Here is a tiny trained network, its code and every weight. The questions are about switching its units off for an input and a class, where a switched-off unit gives its printed mean instead of its output.

import numpy as np


def w(rows, s, z=0):
    codes = np.array(rows[::2]) - 128.0
    scale = np.full(codes.shape[1], s)
    scale[-1] = z or s
    return codes * scale


def f(y):
    return y / 2 * (1 + np.tanh(0.7978845608 * (y + 0.044715 * y**3)))


def log_softmax(a):
    a = a - a.max(-1, keepdims=True)
    return a - np.log(np.exp(a).sum(-1, keepdims=True))


def net(x, mask):
    res = np.array(x, float).reshape(1, 2) / 4 @ E
    y = f(res @ A[0][:, :-1].T + A[0][:, -1])
    res = res + np.where(mask, y, B[0][:, -1]) @ B[0][:, :-1]
    return log_softmax(res[-1] @ U[:, :-1].T + U[:, -1])


A, B = {}, {}
E = w([
[107,70,130,137,145,32,70,217],'x0',
[3,147,118,152,94,146,103,133],'x1',
],0.015)
A[0] = w([
[56,122,119,147,132,173,142,98,142],'neuron 0',
[121,132,119,106,133,106,111,158,54],'neuron 1',
[44,115,130,133,126,63,102,207,150],'neuron 2',
[63,139,120,136,124,96,107,158,249],'neuron 3',
[144,155,104,88,126,140,108,153,88],'neuron 4',
[121,161,131,132,91,142,117,101,2],'neuron 5',
[3,123,133,129,118,103,109,162,175],'neuron 6',
[167,117,140,133,119,54,108,198,199],'neuron 7',
[136,138,90,103,151,106,144,136,109],'neuron 8',
[165,153,122,132,124,141,130,156,123],'neuron 9',
[113,104,127,162,116,103,120,103,208],'neuron 10',
[186,133,137,117,117,149,160,102,247],'neuron 11',
],0.02,0.0051)
B[0] = w([
[138,139,138,97,72,134,182,137,203],'neuron 0',
[86,164,134,129,99,112,119,104,152],'neuron 1',
[133,119,197,196,91,135,1,104,254],'neuron 2',
[89,97,135,99,83,139,72,172,213],'neuron 3',
[131,179,159,124,148,96,111,94,128],'neuron 4',
[163,111,214,129,157,87,160,95,155],'neuron 5',
[47,173,120,150,184,126,149,213,252],'neuron 6',
[173,60,84,75,164,60,175,120,214],'neuron 7',
[140,145,123,131,129,95,139,140,137],'neuron 8',
[157,199,144,161,142,68,138,123,147],'neuron 9',
[106,85,74,65,111,175,101,143,153],'neuron 10',
[117,123,72,138,125,200,135,116,213],'neuron 11',
],0.034,0.025)
U = w([
[34,103,138,138,98,110,2,236,213],'0',
[121,154,226,156,178,71,158,96,35],'1',
[191,191,125,139,50,240,228,20,236],'2',
[136,237,137,156,169,77,125,135,32],'3',
[125,109,215,188,94,70,140,86,4],'4',
[148,60,138,78,106,60,62,141,40],'5',
[59,173,179,63,66,142,190,208,107],'6',
[185,91,57,51,196,79,185,82,116],'7',
],0.0081,0.0038)

Each question gives the input, the list of numbers given to net, and the class t.
The units are the neurons (one row each of A and B). Each row of codes is followed by its name. A weight is (code - 128) times the scale printed after its matrix; where a second scale follows, it is the last column's (A, B and U).
mask holds one flag per neuron, in row order. A switched-off neuron (its flag False) gives its mean, the last column of its row in B, instead of its output. The means were averaged over made-up inputs and are rounded, as every weight is.
A unit's drop is (log p(t) with every unit on - log p(t) with that unit switched off) / (log p(t) with every unit on - log p(t) with every unit switched off).
The circuit of an input: a set's keep is (log p(t) with only the set's units on - log p(t) with every unit switched off) / (log p(t) with every unit on - log p(t) with every unit switched off). Starting from all 12 units, units are removed one at a time, each time the one whose removal leaves the highest keep (on an exact tie, the one counted first), for as long as the keep stays at least 0.8.
units of the circuit, in order: the units of the circuit, biggest drop first
k most important neurons: the k neurons with the biggest drops, biggest first
drop of u: that unit's drop, to one decimal
input [-4,8], class 6: units of the circuit, in order : (neuron 0)
input [-2,0], class 2: 4 most important neurons : (neuron 6; neuron 7; neuron 2; neuron 3)
input [8,-5], class 5: units of the circuit, in order : (neuron 7; neuron 2)
input [-3,8], class 6: 2 most important neurons : (neuron 0; neuron 2)
input [-1,2], class 6: 2 most important neurons : (neuron 2; neuron 3)
input [3,-1], class 5: units of the circuit, in order : (neuron 6; neuron 7)
input [7,-5], class 5: units of the circuit, in order : (neuron 7; neuron 2)
input [-3,7], class 6: drop of neuron 0 : 0.7
input [-2,-6], class 2: drop of neuron 6 : 0.1
input [-1,-8], class 7: drop of neuron 2 : 0.2
